Here is a tiny trained network, its code and every weight. The questions are about switching its units off for an input and a target symbol, where a switched-off unit gives its printed mean instead of its output.

import numpy as np


def w(rows, s, z=0):
    codes = np.array(rows[::2]) - 128.0
    scale = np.full(codes.shape[1], s)
    scale[-1] = z or s
    return codes * scale


def f(y):
    return np.maximum(y, 0)


def softmax(a):
    e = np.exp(a - a.max(-1, keepdims=True))
    return e / e.sum(-1, keepdims=True)


def log_softmax(a):
    a = a - a.max(-1, keepdims=True)
    return a - np.log(np.exp(a).sum(-1, keepdims=True))


def net(x, mask):
    ids = ['ΠΨβεηλμξτ'.index(c) for c in x.split()]
    T = len(ids)
    res = E[ids] + P[:T]
    r = res
    for j in range(3):
        rows = slice(3 * j, 3 * j + 3)
        q, k, v = (r @ M[0][rows].T for M in (Q, K, V))
        z = softmax(np.where(np.tri(T) > 0, q @ k.T / 3**0.5, -1e9)) @ v
        o = O[0][rows]
        res = res + np.where(mask[j], z, o[:, -1]) @ o[:, :-1]
    y = f(res @ A[0][:, :-1].T + A[0][:, -1])
    res = res + np.where(mask[3:7], y, B[0][:, -1]) @ B[0][:, :-1]
    return log_softmax(res[-1] @ U[:, :-1].T + U[:, -1])


Q, K, V, O, A, B = {}, {}, {}, {}, {}, {}
E = w([
[119,116,85,174],'Π',
[1,150,161,128],'Ψ',
[161,201,180,43],'β',
[24,148,88,120],'ε',
[107,95,185,204],'η',
[42,196,224,45],'λ',
[135,228,75,36],'μ',
[240,116,147,179],'ξ',
[178,156,85,109],'τ',
],0.0074)
P = w([
[127,135,203,111],'0',
[97,95,59,121],'1',
[141,200,139,214],'2',
[117,115,61,117],'3',
[156,96,249,38],'4',
[96,125,66,135],'5',
[90,190,234,218],'6',
[110,125,66,119],'7',
[232,175,192,60],'8',
],0.011)
Q[0] = w([
[127,148,143,146],'H0',
[134,87,132,93],'H0',
[128,142,112,150],'H0',
[177,110,134,122],'H1',
[162,211,158,180],'H1',
[121,194,154,137],'H1',
[73,155,94,174],'H2',
[85,124,68,180],'H2',
[140,251,162,208],'H2',
],0.015)
K[0] = w([
[153,133,154,123],'H0',
[87,119,125,146],'H0',
[151,114,134,128],'H0',
[132,140,138,163],'H1',
[131,126,185,94],'H1',
[129,137,156,110],'H1',
[141,62,97,63],'H2',
[129,85,91,89],'H2',
[151,86,253,79],'H2',
],0.015)
V[0] = w([
[116,126,108,138],'H0',
[129,83,161,83],'H0',
[112,183,102,157],'H0',
[151,151,214,145],'H1',
[122,120,75,136],'H1',
[120,144,146,123],'H1',
[138,42,135,250],'H2',
[13,94,145,156],'H2',
[217,65,127,215],'H2',
],0.011)
O[0] = w([
[109,113,118,109,110],'H0',
[179,146,140,142,135],'H0',
[98,99,121,120,133],'H0',
[135,120,179,144,252],'H1',
[95,154,67,132,49],'H1',
[138,110,148,107,162],'H1',
[108,152,143,215,116],'H2',
[4,73,162,153,175],'H2',
[145,179,135,184,85],'H2',
],0.012,0.0038)
A[0] = w([
[101,132,7,190,133],'N0',
[88,137,13,118,34],'N1',
[212,173,143,108,252],'N2',
[93,124,77,81,35],'N3',
],0.011,0.0032)
B[0] = w([
[208,9,214,103,199],'N0',
[209,206,245,133,170],'N1',
[103,159,16,125,255],'N2',
[75,254,148,199,165],'N3',
],0.0076,0.0066)
U = w([
[164,255,101,167,82],'Π',
[83,5,85,171,180],'Ψ',
[99,190,209,218,40],'β',
[229,113,108,72,129],'ε',
[107,119,38,86,202],'η',
[204,29,177,66,5],'λ',
[189,73,38,154,254],'μ',
[28,125,79,114,198],'ξ',
[77,151,124,154,85],'τ',
],0.006,0.0038)

Each question gives the input, a string of symbols that net reads in full, and the target symbol t.
The units are the heads (3 rows each of Q, K, V and O) and the neurons (one row each of A and B). Each row of codes is followed by its name. A weight is (code - 128) times the scale printed after its matrix; where a second scale follows, it is the last column's (O, A, B and U).
mask holds one flag per unit, heads first, then neurons. A switched-off unit (its flag False) gives its mean, the last column of its rows in O or B, instead of its output. The means were averaged over made-up inputs and are rounded, as every weight is.
A unit's drop is (log p(t) with every unit on - log p(t) with that unit switched off) / (log p(t) with every unit on - log p(t) with every unit switched off).
The circuit of an input: a set's keep is (log p(t) with only the set's units on - log p(t) with every unit switched off) / (log p(t) with every unit on - log p(t) with every unit switched off). Starting from all 7 units, units are removed one at a time, each time the one whose removal leaves the highest keep (on an exact tie, the one counted first), for as long as the keep stays at least 0.8.
units of the circuit, in order: the units of the circuit, biggest drop first
k most important neurons: the k neurons with the biggest drops, biggest first
which heads matter: for each layer, one digit per head in row order, 1 if its drop is at least 0.15 and else 0, layers parted by /
drop of u: that unit's drop, to one decimal
input ξ τ η β β ε λ, target ε: units of the circuit, in order -> H2
input β λ η η β η λ, target ε: which heads matter -> 001
input β ε λ μ, target Π: units of the circuit, in order -> N3; N1; H1
input η Ψ ε Ψ, target β: 3 most important neurons -> N1; N3; N2
input η λ λ ε, target β: 2 most important neurons -> N1; N3
input λ η ξ, target λ: units of the circuit, in order -> H2; H1
input λ η τ, target λ: units of the circuit, in order -> H2; H1
input τ ε Ψ ξ μ ξ μ, target η: units of the circuit, in order -> H2; N2
input ε Ψ μ, target ξ: units of the circuit, in order -> H2; H0
input λ λ λ, target λ: which heads matter -> 011
input η ε ξ λ ξ β η, target Π: 2 most important neurons -> N2; N0
input τ η β Π, target λ: which heads matter -> 010
input η η Π Π η ξ η η Ψ, target β: which heads matter -> 001
input Ψ ξ ξ μ, target Π: which heads matter -> 011
input η ξ η Π τ ε η λ ε, target β: units of the circuit, in order -> H2
input λ β η, target λ: which heads matter -> 011
input ξ η ε β ξ η τ, target Π: which heads matter -> 001
input η η ξ λ ξ ε Ψ, target Π: 2 most important neurons -> N2; N0
input Ψ τ η, target Ψ: drop of N1 -> 0.1
input ξ η τ, target Π: units of the circuit, in order -> H2
input β ξ λ τ β λ μ, target ε: drop of N0 -> -0.1
input ξ β ξ Π ε, target Π: drop of H2 -> 1.0
input Ψ ξ ξ, target Ψ: 2 most important neurons -> N1; N3
